Below are the code and all the weights of a small trained network. Each question names an input and a target symbol and asks about switching units off, where a switched-off unit gives its printed mean instead of its output.

import numpy as np


def w(rows, s, z=0):
    codes = np.array(rows[::2]) - 128.0
    scale = np.full(codes.shape[1], s)
    scale[-1] = z or s
    return codes * scale


def f(y):
    return y / 2 * (1 + np.tanh(0.7978845608 * (y + 0.044715 * y**3)))


def softmax(a):
    e = np.exp(a - a.max(-1, keepdims=True))
    return e / e.sum(-1, keepdims=True)


def log_softmax(a):
    a = a - a.max(-1, keepdims=True)
    return a - np.log(np.exp(a).sum(-1, keepdims=True))


def net(x, mask):
    ids = ['γδζστω'.index(c) for c in x.split()]
    T = len(ids)
    res = E[ids] + P[:T]
    q, k, v = (res @ M[0].T for M in (Q, K, V))
    z = softmax(np.where(np.tri(T) > 0, q @ k.T / 4**0.5, -1e9)) @ v
    res = res + np.where(mask[0], z, O[0][:, -1]) @ O[0][:, :-1]
    y = f(res @ A[0][:, :-1].T + A[0][:, -1])
    res = res + np.where(mask[1:25], y, B[0][:, -1]) @ B[0][:, :-1]
    return log_softmax(res[-1] @ U[:, :-1].T + U[:, -1])


Q, K, V, O, A, B = {}, {}, {}, {}, {}, {}
E = w([
[166,150,200,46],'γ',
[157,87,194,195],'δ',
[204,91,130,5],'ζ',
[197,25,182,178],'σ',
[151,91,172,26],'τ',
[91,47,245,182],'ω',
],0.012)
P = w([
[112,55,143,63],'0',
[161,254,178,153],'1',
[152,225,162,147],'2',
[142,213,133,132],'3',
[135,186,130,133],'4',
[128,176,111,120],'5',
[123,166,98,108],'6',
],0.008)
Q[0] = w([
[68,144,55,255],'head 1',
[43,132,185,75],'head 1',
[109,154,74,209],'head 1',
[179,197,164,43],'head 1',
],0.016)
K[0] = w([
[58,247,9,175],'head 1',
[34,126,162,108],'head 1',
[107,200,44,150],'head 1',
[169,67,167,56],'head 1',
],0.016)
V[0] = w([
[112,225,184,155],'head 1',
[104,104,98,150],'head 1',
[43,131,166,68],'head 1',
[250,180,107,108],'head 1',
],0.018)
O[0] = w([
[184,131,167,57,2],'head 1',
[143,113,84,117,67],'head 1',
[135,253,133,143,212],'head 1',
[30,83,199,113,127],'head 1',
],0.018,0.0085)
A[0] = w([
[88,125,116,106,103],'neuron 1',
[99,178,65,73,76],'neuron 2',
[152,129,229,108,136],'neuron 3',
[188,79,100,125,76],'neuron 4',
[125,167,59,51,36],'neuron 5',
[156,93,102,131,254],'neuron 6',
[91,137,118,73,70],'neuron 7',
[172,139,67,92,110],'neuron 8',
[87,104,85,87,78],'neuron 9',
[121,134,145,129,45],'neuron 10',
[134,165,85,46,1],'neuron 11',
[104,148,118,44,177],'neuron 12',
[157,86,132,102,93],'neuron 13',
[123,130,142,125,73],'neuron 14',
[102,63,67,92,36],'neuron 15',
[77,176,119,5,35],'neuron 16',
[166,119,161,119,84],'neuron 17',
[201,134,171,161,163],'neuron 18',
[124,147,152,110,222],'neuron 19',
[168,182,54,73,175],'neuron 20',
[153,176,200,13,107],'neuron 21',
[195,56,156,136,168],'neuron 22',
[137,104,20,156,29],'neuron 23',
[129,110,112,87,168],'neuron 24',
],0.012,0.0063)
B[0] = w([
[101,173,108,182,137],'neuron 1',
[200,151,141,162,201],'neuron 2',
[196,108,116,172,229],'neuron 3',
[143,160,133,194,143],'neuron 4',
[142,158,183,221,155],'neuron 5',
[83,68,189,76,173],'neuron 6',
[111,148,159,123,122],'neuron 7',
[54,166,133,106,165],'neuron 8',
[114,156,178,188,130],'neuron 9',
[98,135,137,143,124],'neuron 10',
[74,182,216,196,141],'neuron 11',
[178,80,106,53,138],'neuron 12',
[67,161,136,162,138],'neuron 13',
[110,136,131,140,123],'neuron 14',
[66,204,140,132,146],'neuron 15',
[163,94,254,96,148],'neuron 16',
[147,140,93,173,138],'neuron 17',
[143,90,155,198,200],'neuron 18',
[171,96,89,121,209],'neuron 19',
[80,79,99,41,254],'neuron 20',
[27,142,139,97,203],'neuron 21',
[115,172,67,88,192],'neuron 22',
[227,113,124,162,182],'neuron 23',
[59,93,137,129,124],'neuron 24',
],0.021,0.01)
U = w([
[32,121,41,154,56],'γ',
[82,19,1,79,174],'δ',
[215,226,5,88,198],'ζ',
[223,7,55,221,191],'σ',
[164,165,117,168,2],'τ',
[163,131,127,83,93],'ω',
],0.0033,0.0042)

Each question gives the input, a string of symbols that net reads in full, and the target symbol t.
The units are the heads (4 rows each of Q, K, V and O) and the neurons (one row each of A and B). Each row of codes is followed by its name. A weight is (code - 128) times the scale printed after its matrix; where a second scale follows, it is the last column's (O, A, B and U).
mask holds one flag per unit, heads first, then neurons. A switched-off unit (its flag False) gives its mean, the last column of its rows in O or B, instead of its output. The means were averaged over made-up inputs and are rounded, as every weight is.
A unit's drop is (log p(t) with every unit on - log p(t) with that unit switched off) / (log p(t) with every unit on - log p(t) with every unit switched off).
The circuit of an input: a set's keep is (log p(t) with only the set's units on - log p(t) with every unit switched off) / (log p(t) with every unit on - log p(t) with every unit switched off). Starting from the 12 units with the biggest drops (on a tie, the unit counted first), units are removed one at a time, each time the one whose removal leaves the highest keep (on an exact tie, the one counted first), for as long as the keep stays at least 0.8.
units of the circuit, in order: the units of the circuit, biggest drop first
top k neurons: the k neurons with the biggest drops, biggest first
drop when u is switched off: that unit's drop, to one decimal
input ω σ σ σ τ ζ γ, target τ: units of the circuit, in order -> (head 1; neuron 5; neuron 11)
input σ ω τ, target σ: units of the circuit, in order -> (head 1; neuron 23)
input ω τ σ ω, target δ: units of the circuit, in order -> (neuron 20; head 1; neuron 2)
input ζ σ ζ ζ σ γ τ, target γ: units of the circuit, in order -> (head 1; neuron 1)
input σ τ ζ, target σ: units of the circuit, in order -> (head 1; neuron 23)
input σ ω δ σ σ γ δ, target δ: top 2 neurons -> (neuron 22; neuron 2)
input σ σ τ δ σ τ ζ, target σ: units of the circuit, in order -> (neuron 23; head 1)
input τ ζ τ τ, target ζ: top neuron -> (neuron 2)
input ζ ζ ω τ τ σ ω, target δ: top 3 neurons -> (neuron 20; neuron 21; neuron 2)
input γ δ δ, target δ: top 4 neurons -> (neuron 21; neuron 22; neuron 2; neuron 23)
input ζ ζ σ σ ω γ σ, target γ: top 3 neurons -> (neuron 15; neuron 20; neuron 13)
input ζ ζ σ ω ζ σ, target δ: top 2 neurons -> (neuron 22; neuron 2)
input ω τ ζ γ, target τ: top 4 neurons -> (neuron 5; neuron 8; neuron 11; neuron 2)
input ζ δ γ, target γ: units of the circuit, in order -> (head 1)
input ω δ ζ, target τ: drop when neuron 23 is switched off -> 0.8
input γ τ τ τ τ, target ω: drop when head 1 is switched off -> 1.1
input σ σ γ, target σ: drop when neuron 20 is switched off -> 0.3
